Below is a small trained network, with its code and all its weights. Each question gives an input and a class and asks what happens when units are switched off, that is, made to give their printed mean instead of their output.

import numpy as np


def w(rows, s, z=0):
    codes = np.array(rows[::2]) - 128.0
    scale = np.full(codes.shape[1], s)
    scale[-1] = z or s
    return codes * scale


def f(y):
    return y / 2 * (1 + np.tanh(0.7978845608 * (y + 0.044715 * y**3)))


def log_softmax(a):
    a = a - a.max(-1, keepdims=True)
    return a - np.log(np.exp(a).sum(-1, keepdims=True))


def net(x, mask):
    res = np.array(x, float).reshape(1, 4) / 4 @ E
    y = f(res @ A[0][:, :-1].T + A[0][:, -1])
    res = res + np.where(mask, y, B[0][:, -1]) @ B[0][:, :-1]
    return log_softmax(res[-1] @ U[:, :-1].T + U[:, -1])


A, B = {}, {}
E = w([
[190,150,157,213,124,220,166],'x0',
[133,80,200,119,1,85,176],'x1',
[198,182,155,37,163,146,195],'x2',
[51,55,176,102,176,195,183],'x3',
],0.0094)
A[0] = w([
[131,154,83,77,101,76,72,135],'neuron 0',
[165,133,84,131,186,134,75,21],'neuron 1',
[148,162,91,124,207,183,87,153],'neuron 2',
[73,79,102,202,136,104,68,64],'neuron 3',
[137,175,100,79,162,156,150,65],'neuron 4',
[71,82,180,88,144,150,132,54],'neuron 5',
[152,136,138,10,147,93,131,102],'neuron 6',
[100,143,60,117,208,150,69,255],'neuron 7',
[205,141,125,165,131,178,168,94],'neuron 8',
[102,77,150,146,146,190,185,137],'neuron 9',
[152,130,191,103,84,107,177,59],'neuron 10',
[142,116,108,193,125,177,178,107],'neuron 11',
[94,106,121,192,135,143,58,76],'neuron 12',
[168,129,136,139,49,81,144,139],'neuron 13',
[76,107,140,169,82,141,77,66],'neuron 14',
[94,76,180,122,158,189,166,44],'neuron 15',
[215,209,101,186,84,79,110,70],'neuron 16',
[181,99,136,193,109,179,162,217],'neuron 17',
[140,60,195,145,80,63,163,159],'neuron 18',
[52,101,147,81,171,73,147,115],'neuron 19',
[143,98,174,137,99,99,141,77],'neuron 20',
[102,161,76,173,201,134,103,164],'neuron 21',
[168,193,163,80,146,156,187,37],'neuron 22',
],0.012,0.0054)
B[0] = w([
[45,117,80,202,144,54,206,199],'neuron 0',
[19,143,227,99,174,183,94,171],'neuron 1',
[52,74,214,91,127,128,134,220],'neuron 2',
[195,205,75,97,14,207,202,210],'neuron 3',
[123,179,174,79,86,178,99,156],'neuron 4',
[90,213,122,198,197,83,132,169],'neuron 5',
[175,166,51,108,27,155,229,182],'neuron 6',
[81,65,213,93,127,120,185,245],'neuron 7',
[11,77,27,136,53,72,175,195],'neuron 8',
[128,195,173,185,173,79,129,193],'neuron 9',
[35,126,196,55,137,184,48,174],'neuron 10',
[30,73,26,106,81,38,160,182],'neuron 11',
[167,225,130,88,64,202,197,191],'neuron 12',
[72,148,254,122,169,127,105,207],'neuron 13',
[157,212,97,66,53,194,212,181],'neuron 14',
[147,235,152,206,209,125,128,180],'neuron 15',
[85,215,166,223,220,107,185,239],'neuron 16',
[61,69,107,94,86,51,224,222],'neuron 17',
[64,49,213,54,143,175,131,226],'neuron 18',
[35,114,81,204,93,43,180,184],'neuron 19',
[40,105,183,81,155,183,33,160],'neuron 20',
[64,92,218,88,137,133,161,217],'neuron 21',
[222,228,64,93,35,194,199,177],'neuron 22',
],0.008,0.012)
U = w([
[109,76,226,33,147,190,92,29],'0',
[194,210,82,67,32,242,167,181],'1',
[83,73,43,129,77,3,159,101],'2',
[137,221,169,239,224,98,138,92],'3',
[160,51,161,117,119,65,163,210],'4',
[246,84,8,110,235,116,42,2],'5',
[254,68,26,200,199,117,38,2],'6',
],0.011,0.0082)

Each question gives the input, the list of numbers given to net, and the class t.
The units are the neurons (one row each of A and B). Each row of codes is followed by its name. A weight is (code - 128) times the scale printed after its matrix; where a second scale follows, it is the last column's (A, B and U).
mask holds one flag per neuron, in row order. A switched-off neuron (its flag False) gives its mean, the last column of its row in B, instead of its output. The means were averaged over made-up inputs and are rounded, as every weight is.
A unit's drop is (log p(t) with every unit on - log p(t) with that unit switched off) / (log p(t) with every unit on - log p(t) with every unit switched off).
The circuit of an input: a set's keep is (log p(t) with only the set's units on - log p(t) with every unit switched off) / (log p(t) with every unit on - log p(t) with every unit switched off). Starting from the 12 units with the biggest drops (on a tie, the unit counted first), units are removed one at a time, each time the one whose removal leaves the highest keep (on an exact tie, the one counted first), for as long as the keep stays at least 0.8.
units of the circuit, in order: the units of the circuit, biggest drop first
unit that matters most: the unit with the biggest drop
top k neurons: the k neurons with the biggest drops, biggest first
drop when u is switched off: that unit's drop, to one decimal
input [7,-5,-7,-1], class 1: units of the circuit, in order -> neuron 3
input [8,1,-7,8], class 2: top 4 neurons -> neuron 11; neuron 17; neuron 16; neuron 13
input [8,2,-6,-8], class 2: top 2 neurons -> neuron 17; neuron 11
input [-2,2,2,-2], class 4: top 2 neurons -> neuron 3; neuron 8
input [7,-1,-7,-1], class 1: top 2 neurons -> neuron 12; neuron 3
input [5,4,-3,8], class 3: top 2 neurons -> neuron 15; neuron 9
input [-4,7,-6,-2], class 0: top 2 neurons -> neuron 18; neuron 13
input [-5,5,4,-1], class 0: top 4 neurons -> neuron 10; neuron 18; neuron 8; neuron 17
input [7,-3,2,6], class 2: top 4 neurons -> neuron 11; neuron 8; neuron 17; neuron 16
input [8,-7,-8,3], class 1: top 2 neurons -> neuron 12; neuron 3
input [7,7,-5,-3], class 0: top 2 neurons -> neuron 18; neuron 13
input [8,-1,7,-2], class 2: top 3 neurons -> neuron 8; neuron 17; neuron 11
input [-7,5,8,6], class 1: top 2 neurons -> neuron 6; neuron 22
input [8,-5,-3,5], class 2: unit that matters most -> neuron 11
input [-6,-2,0,5], class 2: top 2 neurons -> neuron 19; neuron 16
input [-1,-6,-8,-8], class 1: top 3 neurons -> neuron 3; neuron 12; neuron 14
input [-1,-1,2,-1], class 4: top 3 neurons -> neuron 3; neuron 12; neuron 14
input [6,4,-6,5], class 1: drop when neuron 16 is switched off -> 0.2
input [-6,6,-5,-3], class 0: drop when neuron 18 is switched off -> 0.7
input [-6,1,8,-6], class 1: units of the circuit, in order -> neuron 6
input [-4,5,3,-7], class 3: drop when neuron 16 is switched off -> 0.4
input [-1,6,-3,-8], class 3: drop when neuron 9 is switched off -> 0.0
